Here is a tiny trained network, its code and every weight. The questions are about switching its units off for an input and a class, where a switched-off unit gives its printed mean instead of its output.

import numpy as np


def w(rows, s, z=0):
    codes = np.array(rows[::2]) - 128.0
    scale = np.full(codes.shape[1], s)
    scale[-1] = z or s
    return codes * scale


def f(y):
    return y / 2 * (1 + np.tanh(0.7978845608 * (y + 0.044715 * y**3)))


def log_softmax(a):
    a = a - a.max(-1, keepdims=True)
    return a - np.log(np.exp(a).sum(-1, keepdims=True))


def net(x, mask):
    res = np.array(x, float).reshape(1, 5) / 4 @ E
    y = f(res @ A[0][:, :-1].T + A[0][:, -1])
    res = res + np.where(mask, y, B[0][:, -1]) @ B[0][:, :-1]
    return log_softmax(res[-1] @ U[:, :-1].T + U[:, -1])


A, B = {}, {}
E = w([
[129,128,127],'x0',
[249,198,105],'x1',
[128,129,129],'x2',
[184,58,194],'x3',
[84,210,217],'x4',
],0.011)
A[0] = w([
[206,65,184,3],'N1',
[121,216,112,84],'N2',
[51,189,72,60],'N3',
[92,96,181,125],'N4',
[181,113,13,129],'N5',
[120,115,154,96],'N6',
[145,127,92,108],'N7',
[152,65,227,94],'N8',
[146,33,38,183],'N9',
[45,77,81,30],'N10',
[227,190,155,38],'N11',
[145,2,47,46],'N12',
[151,155,68,137],'N13',
],0.019,0.012)
B[0] = w([
[112,187,40,168],'N1',
[154,140,57,168],'N2',
[31,142,165,183],'N3',
[135,96,184,176],'N4',
[241,77,152,217],'N5',
[143,113,138,133],'N6',
[155,84,115,144],'N7',
[150,91,183,189],'N8',
[72,191,58,250],'N9',
[153,177,50,183],'N10',
[2,161,128,185],'N11',
[40,127,197,221],'N12',
[224,110,132,172],'N13',
],0.038,0.019)
U = w([
[178,198,29,89],'0',
[97,149,178,255],'1',
[244,72,174,27],'2',
],0.011,0.0031)

Each question gives the input, the list of numbers given to net, and the class t.
The units are the neurons (one row each of A and B). Each row of codes is followed by its name. A weight is (code - 128) times the scale printed after its matrix; where a second scale follows, it is the last column's (A, B and U).
mask holds one flag per neuron, in row order. A switched-off neuron (its flag False) gives its mean, the last column of its row in B, instead of its output. The means were averaged over made-up inputs and are rounded, as every weight is.
A unit's drop is (log p(t) with every unit on - log p(t) with that unit switched off) / (log p(t) with every unit on - log p(t) with every unit switched off).
unit that matters most: the unit with the biggest drop
k most important neurons: the k neurons with the biggest drops, biggest first
drop when u is switched off: that unit's drop, to one decimal
input [6,3,-4,-1,-2], class 2: 3 most important neurons	[N5, N1, N10]
input [5,-7,-2,0,-6], class 0: 2 most important neurons	[N10, N9]
input [-7,4,-6,-1,0], class 2: most important neuron	[N9]
input [6,-7,8,0,-2], class 0: 3 most important neurons	[N10, N3, N11]
input [8,-1,-2,-1,0], class 0: 4 most important neurons	[N12, N5, N3, N8]
input [-6,6,5,1,1], class 1: 4 most important neurons	[N11, N9, N10, N1]
input [-7,8,4,-7,-1], class 2: 3 most important neurons	[N5, N9, N13]
input [-7,2,-1,-4,5], class 0: 2 most important neurons	[N2, N12]
input [-2,-7,-4,-7,-1], class 0: 2 most important neurons	[N10, N12]
input [-4,-6,-2,0,-3], class 0: 3 most important neurons	[N10, N9, N3]
input [1,8,-1,-1,-7], class 2: 2 most important neurons	[N5, N13]
input [-2,4,-3,0,0], class 2: 2 most important neurons	[N9, N1]
input [-4,-7,-4,-1,-7], class 0: 2 most important neurons	[N10, N9]
input [2,5,-6,-3,7], class 0: 2 most important neurons	[N2, N12]
input [-8,-4,8,-2,-3], class 0: unit that matters most	N10
input [-3,7,-2,-6,-4], class 2: drop when N2 is switched off	0.0
input [-4,-6,6,-8,-1], class 0: drop when N10 is switched off	8.1
input [2,-6,6,2,1], class 2: drop when N11 is switched off	0.2
input [-6,-5,-8,2,3], class 2: drop when N9 is switched off	0.2
input [-8,2,-5,-6,-1], class 2: unit that matters most	N9
